Here is a tiny trained network, its code and every weight. The questions are about switching its units off for an input and a target symbol, where a switched-off unit gives its printed mean instead of its output.

import numpy as np


def w(rows, s, z=0):
    codes = np.array(rows[::2]) - 128.0
    scale = np.full(codes.shape[1], s)
    scale[-1] = z or s
    return codes * scale


def norm(h):
    return h / np.sqrt((h * h).mean(-1, keepdims=True) + 1e-5)


def softmax(a):
    e = np.exp(a - a.max(-1, keepdims=True))
    return e / e.sum(-1, keepdims=True)


def log_softmax(a):
    a = a - a.max(-1, keepdims=True)
    return a - np.log(np.exp(a).sum(-1, keepdims=True))


def net(x, mask):
    ids = ['ΣΩβγηξψ'.index(c) for c in x.split()]
    T = len(ids)
    res = E[ids] + P[:T]
    u = 0
    for l in range(3):
        r = norm(res)
        for j in range(2):
            rows = slice(2 * j, 2 * j + 2)
            q, k, v = (r @ M[l][rows].T for M in (Q, K, V))
            z = softmax(np.where(np.tri(T) > 0, q @ k.T / 2**0.5, -1e9)) @ v
            o = O[l][rows]
            res = res + np.where(mask[u + j], z, o[:, -1]) @ o[:, :-1]
        u += 2
    return log_softmax(norm(res)[-1] @ U[:, :-1].T + U[:, -1])


Q, K, V, O = {}, {}, {}, {}
E = w([
[144,156,105,144,89,38,109,183,117],'Σ',
[123,96,88,161,91,43,71,95,171],'Ω',
[7,88,95,199,123,204,114,167,128],'β',
[154,196,180,190,111,66,141,181,96],'γ',
[90,112,237,117,194,105,177,123,116],'η',
[136,109,156,118,153,129,74,130,198],'ξ',
[133,144,116,114,150,61,87,177,119],'ψ',
],0.017)
P = w([
[228,187,96,110,210,41,184,149,162],'0',
[106,190,162,111,99,98,154,158,166],'1',
[84,165,174,128,79,121,133,141,139],'2',
[81,149,175,137,60,133,122,149,109],'3',
[80,128,166,134,29,141,111,167,73],'4',
[88,109,149,131,2,146,103,185,29],'5',
],0.0097)
Q[0] = w([
[49,174,139,203,8,1,51,234,179],'0.h1',
[57,138,84,241,145,191,90,227,150],'0.h1',
[102,130,217,167,153,50,163,209,94],'0.h2',
[94,182,63,158,138,134,153,73,93],'0.h2',
],0.0084)
K[0] = w([
[39,90,140,125,131,176,181,95,6],'0.h1',
[108,101,138,133,55,164,85,117,110],'0.h1',
[52,131,119,160,155,158,158,151,50],'0.h2',
[162,127,132,108,103,98,128,57,90],'0.h2',
],0.011)
V[0] = w([
[65,128,99,137,126,219,174,120,87],'0.h1',
[69,73,4,253,196,115,193,216,147],'0.h1',
[138,90,95,217,57,87,64,99,235],'0.h2',
[42,133,55,174,181,227,150,241,192],'0.h2',
],0.0048)
O[0] = w([
[133,197,101,208,143,118,102,170,114,88],'0.h1',
[132,254,44,167,129,143,157,103,209,250],'0.h1',
[137,74,217,232,87,170,108,200,84,121],'0.h2',
[157,132,133,227,101,118,193,78,93,255],'0.h2',
],0.009,0.0027)
Q[1] = w([
[86,136,116,174,73,12,111,127,188],'1.h1',
[160,238,162,173,112,57,230,111,37],'1.h1',
[121,95,147,164,118,99,100,153,125],'1.h2',
[94,115,94,154,127,98,153,52,79],'1.h2',
],0.011)
K[1] = w([
[126,164,7,164,56,107,84,125,151],'1.h1',
[123,246,139,210,133,93,183,124,75],'1.h1',
[114,120,122,141,93,163,130,124,105],'1.h2',
[136,163,122,128,167,164,157,103,174],'1.h2',
],0.012)
V[1] = w([
[119,61,120,145,29,149,30,220,62],'1.h1',
[159,124,199,117,96,146,131,136,96],'1.h1',
[204,83,136,84,121,19,50,165,127],'1.h2',
[2,121,150,88,42,220,115,101,11],'1.h2',
],0.0078)
O[1] = w([
[132,178,177,54,229,116,205,132,155,107],'1.h1',
[142,80,39,103,129,149,119,60,201,132],'1.h1',
[204,198,101,168,68,105,96,214,217,229],'1.h2',
[100,134,132,239,6,150,134,67,2,1],'1.h2',
],0.0099,0.0065)
Q[2] = w([
[167,157,93,147,132,73,140,197,223],'2.h1',
[193,171,84,41,195,135,143,119,181],'2.h1',
[186,133,149,51,166,104,103,103,242],'2.h2',
[99,120,119,103,158,245,102,106,117],'2.h2',
],0.012)
K[2] = w([
[227,152,195,57,171,36,72,224,193],'2.h1',
[217,146,70,146,245,93,137,69,152],'2.h1',
[246,155,140,95,148,42,109,127,210],'2.h2',
[124,218,98,156,87,115,128,175,94],'2.h2',
],0.011)
V[2] = w([
[73,161,129,139,248,140,181,166,108],'2.h1',
[60,87,70,160,130,158,87,168,144],'2.h1',
[115,152,76,108,138,146,112,152,173],'2.h2',
[142,91,116,110,71,113,115,103,136],'2.h2',
],0.013)
O[2] = w([
[168,76,180,56,69,136,72,182,97,116],'2.h1',
[236,142,148,83,130,159,180,196,73,124],'2.h1',
[167,122,81,191,104,166,151,179,1,255],'2.h2',
[111,135,176,51,80,218,100,175,151,83],'2.h2',
],0.0095,0.0086)
U = w([
[218,165,129,55,181,86,176,154,143,237],'Σ',
[87,111,151,121,122,84,110,83,153,238],'Ω',
[120,121,94,131,121,123,125,122,141,5],'β',
[93,147,86,105,93,159,148,102,164,140],'γ',
[114,118,29,222,147,109,166,111,116,100],'η',
[117,131,100,133,133,118,112,125,132,4],'ξ',
[110,79,124,170,2,142,82,203,102,44],'ψ',
],0.0074,0.0032)

Each question gives the input, a string of symbols that net reads in full, and the target symbol t.
The units are the heads (2 rows each of Q, K, V and O). Each row of codes is followed by its name. A weight is (code - 128) times the scale printed after its matrix; where a second scale follows, it is the last column's (O and U).
mask holds one flag per head, layer by layer. A switched-off head (its flag False) gives its mean, the last column of its rows in O, instead of its output. The means were averaged over made-up inputs and are rounded, as every weight is.
A unit's drop is (log p(t) with every unit on - log p(t) with that unit switched off) / (log p(t) with every unit on - log p(t) with every unit switched off).
The circuit of an input: a set's keep is (log p(t) with only the set's units on - log p(t) with every unit switched off) / (log p(t) with every unit on - log p(t) with every unit switched off). Starting from all 6 units, units are removed one at a time, each time the one whose removal leaves the highest keep (on an exact tie, the one counted first), for as long as the keep stays at least 0.8.
units of the circuit, in order: the units of the circuit, biggest drop first
most important unit: the unit with the biggest drop
which heads matter: for each layer, one digit per head in row order, 1 if its drop is at least 0.15 and else 0, layers parted by /
input η ψ β γ η γ, target Ω: units of the circuit, in order	(0.h1, 2.h2, 1.h2)
input Ω ξ Ω ξ, target ψ: most important unit	1.h2
input β ψ Ω ξ γ Σ, target η: units of the circuit, in order	(0.h2, 0.h1)
input Σ η η η, target η: units of the circuit, in order	(1.h1, 2.h1, 0.h1)
input γ ξ Σ η γ β, target η: which heads matter	10 / 01 / 01
input η γ γ, target ψ: units of the circuit, in order	(2.h2, 0.h2, 1.h1)
input ξ ξ η β η Ω, target Ω: units of the circuit, in order	(0.h1, 1.h2, 2.h2)
input η ψ η Σ Σ η, target η: units of the circuit, in order	(2.h1, 1.h1, 0.h1)
input η ξ ξ Ω, target Σ: units of the circuit, in order	(1.h1, 1.h2)
input γ η γ, target ψ: units of the circuit, in order	(0.h1, 1.h1)
input Σ η ψ Σ η, target ψ: which heads matter	11 / 11 / 00
input β η Σ ψ, target Ω: units of the circuit, in order	(0.h2, 2.h2, 1.h2)
input Ω η Ω, target ψ: units of the circuit, in order	(0.h1, 2.h2)
input β γ ξ ψ η Ω, target Ω: units of the circuit, in order	(2.h2, 1.h2, 0.h1, 1.h1)
input η Σ β ξ, target η: units of the circuit, in order	(0.h1, 0.h2, 1.h2)
input η ξ Ω ξ η γ, target Σ: which heads matter	00 / 10 / 00
input Σ β η γ Ω ξ, target Ω: most important unit	0.h2
input η β η ξ Σ, target Ω: which heads matter	11 / 01 / 01
input ξ β ψ η, target Ω: which heads matter	10 / 00 / 01
input η γ η ξ η Σ, target Σ: which heads matter	01 / 10 / 00
input β ξ Σ ξ Σ, target η: most important unit	0.h1
input ξ γ ξ ξ, target η: which heads matter	11 / 11 / 10
input η ξ η Σ, target Σ: which heads matter	00 / 10 / 00
input ξ ξ Σ β γ, target η: which heads matter	11 / 01 / 00
